Below is a small trained network, with its code and all its weights. Each question gives an input and a target symbol and asks what happens when units are switched off, that is, made to give their printed mean instead of their output.

import numpy as np


def w(rows, s, z=0):
    codes = np.array(rows[::2]) - 128.0
    scale = np.full(codes.shape[1], s)
    scale[-1] = z or s
    return codes * scale


def f(y):
    return np.maximum(y, 0)


def softmax(a):
    e = np.exp(a - a.max(-1, keepdims=True))
    return e / e.sum(-1, keepdims=True)


def log_softmax(a):
    a = a - a.max(-1, keepdims=True)
    return a - np.log(np.exp(a).sum(-1, keepdims=True))


def net(x, mask):
    ids = ['βγδεζηθλξπστφψω'.index(c) for c in x.split()]
    T = len(ids)
    res = E[ids] + P[:T]
    q, k, v = (res @ M[0].T for M in (Q, K, V))
    z = softmax(np.where(np.tri(T) > 0, q @ k.T / 2**0.5, -1e9)) @ v
    res = res + np.where(mask[0], z, O[0][:, -1]) @ O[0][:, :-1]
    y = f(res @ A[0][:, :-1].T + A[0][:, -1])
    res = res + np.where(mask[1:25], y, B[0][:, -1]) @ B[0][:, :-1]
    return log_softmax(res[-1] @ U[:, :-1].T + U[:, -1])


Q, K, V, O, A, B = {}, {}, {}, {}, {}, {}
E = w([
[134,209,157,164,213,242,227,101,98],'β',
[115,193,182,156,236,41,67,33,20],'γ',
[66,166,61,58,114,121,155,202,137],'δ',
[109,85,88,185,95,241,125,31,28],'ε',
[200,174,70,151,139,96,119,246,88],'ζ',
[156,64,130,99,27,159,136,202,143],'η',
[57,71,69,180,167,100,180,230,161],'θ',
[145,158,184,208,81,39,210,77,97],'λ',
[158,64,117,13,197,71,178,177,100],'ξ',
[186,151,139,3,82,99,103,113,88],'π',
[58,214,80,196,82,119,3,85,210],'σ',
[66,26,189,223,129,134,63,78,154],'τ',
[45,76,133,44,146,111,213,84,167],'φ',
[134,249,213,168,184,153,198,129,253],'ψ',
[175,72,201,114,204,167,9,170,233],'ω',
],0.0059)
P = w([
[220,97,69,102,32,157,86,89,196],'0',
[115,75,146,148,188,10,171,167,98],'1',
[10,215,237,92,169,194,64,210,68],'2',
[213,124,98,169,130,208,84,47,218],'3',
[82,61,101,111,189,2,203,177,93],'4',
[4,231,164,48,155,197,81,196,46],'5',
[195,122,112,149,117,188,89,80,183],'6',
],0.0053)
Q[0] = w([
[92,30,27,2,168,21,224,255,93],'H0',
[206,19,13,5,115,61,143,250,217],'H0',
],0.006)
K[0] = w([
[129,168,182,249,223,197,83,13,104],'H0',
[150,173,184,254,188,254,53,30,212],'H0',
],0.006)
V[0] = w([
[81,143,124,110,142,46,2,140,237],'H0',
[82,75,88,168,103,69,58,49,21],'H0',
],0.0055)
O[0] = w([
[80,163,93,112,153,66,2,127,228,249],'H0',
[81,88,86,135,65,81,46,93,14,126],'H0',
],0.0058,0.0011)
A[0] = w([
[68,39,18,145,81,38,111,95,146,166],'N0',
[143,133,71,147,186,26,114,150,233,158],'N1',
[91,11,185,184,158,118,140,64,202,60],'N2',
[149,55,43,102,31,225,150,226,195,105],'N3',
[119,83,85,182,88,60,165,199,16,64],'N4',
[153,215,141,88,154,157,109,7,168,117],'N5',
[165,133,40,253,40,128,117,131,178,98],'N6',
[236,121,28,208,76,129,26,19,84,121],'N7',
[153,166,127,98,125,229,122,156,231,187],'N8',
[237,78,140,105,181,70,141,167,227,98],'N9',
[158,27,75,149,205,103,66,84,91,149],'N10',
[73,196,152,68,185,128,96,129,62,254],'N11',
[134,29,171,220,25,124,159,41,234,185],'N12',
[128,130,48,31,23,203,153,38,191,143],'N13',
[233,219,56,121,109,184,61,139,220,51],'N14',
[119,47,118,116,54,215,16,105,161,125],'N15',
[251,50,58,142,95,189,236,63,81,200],'N16',
[115,116,118,81,94,28,149,97,30,45],'N17',
[63,62,189,168,231,79,57,186,105,47],'N18',
[187,76,100,193,59,178,133,214,208,40],'N19',
[123,83,178,34,139,111,229,125,62,76],'N20',
[42,182,159,195,237,52,250,190,121,107],'N21',
[249,107,199,124,72,51,164,84,192,220],'N22',
[135,50,122,150,183,92,255,132,47,24],'N23',
],0.006,0.0024)
B[0] = w([
[77,72,68,211,206,106,190,47,179,193],'N0',
[134,164,32,74,177,76,127,69,215,208],'N1',
[158,67,227,34,73,181,252,29,145,154],'N2',
[23,228,161,60,243,103,105,126,72,172],'N3',
[93,187,123,141,22,63,238,81,19,162],'N4',
[156,52,125,195,56,46,196,102,43,184],'N5',
[82,164,21,192,98,232,38,163,158,166],'N6',
[248,147,94,165,76,186,34,80,108,198],'N7',
[64,168,112,138,141,112,230,111,41,212],'N8',
[237,83,58,62,144,138,90,242,222,183],'N9',
[158,141,84,42,223,197,164,52,108,183],'N10',
[63,104,183,151,144,176,69,181,118,253],'N11',
[28,28,166,154,56,64,100,78,213,196],'N12',
[59,89,136,28,56,101,147,83,19,187],'N13',
[164,244,105,142,66,108,230,177,65,186],'N14',
[153,224,223,31,87,172,101,85,151,189],'N15',
[136,2,58,176,172,220,138,240,102,185],'N16',
[87,243,139,191,219,134,222,29,107,162],'N17',
[96,116,33,74,50,168,193,179,38,188],'N18',
[53,217,201,222,174,206,82,194,195,154],'N19',
[104,192,190,235,155,188,96,125,146,158],'N20',
[166,178,166,15,10,192,61,134,216,214],'N21',
[231,98,228,178,127,29,113,206,172,204],'N22',
[137,206,235,226,20,238,154,229,148,160],'N23',
],0.006,0.0043)
U = w([
[56,151,247,130,75,215,22,247,118,253],'β',
[13,248,125,42,196,88,184,69,10,173],'γ',
[129,204,70,147,31,110,75,98,149,25],'δ',
[127,108,97,248,175,171,254,137,41,87],'ε',
[231,120,127,17,2,49,125,147,29,82],'ζ',
[137,12,130,232,68,40,46,203,147,185],'η',
[155,76,27,68,54,233,133,112,102,22],'θ',
[123,195,201,213,93,20,232,122,157,94],'λ',
[206,204,42,182,172,188,88,218,133,28],'ξ',
[223,144,180,185,241,70,48,50,84,213],'π',
[35,98,18,202,253,98,74,118,227,151],'σ',
[47,8,119,57,109,36,193,58,85,144],'τ',
[118,94,209,127,128,185,94,30,217,40],'φ',
[224,220,208,35,138,135,79,112,240,33],'ψ',
[200,3,65,32,238,129,81,177,155,192],'ω',
],0.0058,0.0034)

Each question gives the input, a string of symbols that net reads in full, and the target symbol t.
The units are the heads (2 rows each of Q, K, V and O) and the neurons (one row each of A and B). Each row of codes is followed by its name. A weight is (code - 128) times the scale printed after its matrix; where a second scale follows, it is the last column's (O, A, B and U).
mask holds one flag per unit, heads first, then neurons. A switched-off unit (its flag False) gives its mean, the last column of its rows in O or B, instead of its output. The means were averaged over made-up inputs and are rounded, as every weight is.
A unit's drop is (log p(t) with every unit on - log p(t) with that unit switched off) / (log p(t) with every unit on - log p(t) with every unit switched off).
The circuit of an input: a set's keep is (log p(t) with only the set's units on - log p(t) with every unit switched off) / (log p(t) with every unit on - log p(t) with every unit switched off). Starting from the 12 units with the biggest drops (on a tie, the unit counted first), units are removed one at a time, each time the one whose removal leaves the highest keep (on an exact tie, the one counted first), for as long as the keep stays at least 0.8.
circuit, biggest first: the units of the circuit, biggest drop first
top k neurons: the k neurons with the biggest drops, biggest first
drop when u is switched off: that unit's drop, to one decimal
input λ γ η β ζ, target β: circuit, biggest first -> [H0; N23; N21]
input β δ η η θ, target β: circuit, biggest first -> [N23; N21]
input σ θ β π φ, target β: top 3 neurons -> [N23; N21; N20]
input ε η λ δ, target γ: circuit, biggest first -> [N3; N13; N8]
input φ η φ τ, target φ: circuit, biggest first -> [N2; N12; N15]
input φ γ γ φ ξ, target γ: circuit, biggest first -> [H0; N17]
input γ β φ σ ξ, target σ: circuit, biggest first -> [H0; N0; N1]
input γ π β ζ η, target β: circuit, biggest first -> [H0; N23; N20]
input γ ψ η ε ε, target ε: top neuron -> [N16]
input θ η η ε, target θ: circuit, biggest first -> [N16; N7; N13]
input η η ξ π σ, target σ: top 2 neurons -> [N0; N1]
input ζ ε λ ξ, target ω: top 2 neurons -> [N16; N9]
input π η λ ω φ ξ σ, target δ: top 2 neurons -> [N6; N7]
input ω η ζ λ, target η: top 2 neurons -> [N12; N22]
input δ δ ω δ θ, target ω: top 2 neurons -> [N9; N21]
input ε ξ φ δ τ, target τ: top neuron -> [N2]
input ξ φ γ β λ δ η, target β: top 2 neurons -> [N19; N3]
input φ π λ ε δ ω θ, target σ: drop when N0 is switched off -> 0.1
input γ β η δ, target γ: drop when N3 is switched off -> 0.3
input β η π σ λ, target λ: drop when N17 is switched off -> 0.2
input π ψ γ ζ, target ξ: drop when N9 is switched off -> 0.1
input ω π ε ψ φ, target ψ: top neuron -> [N21]
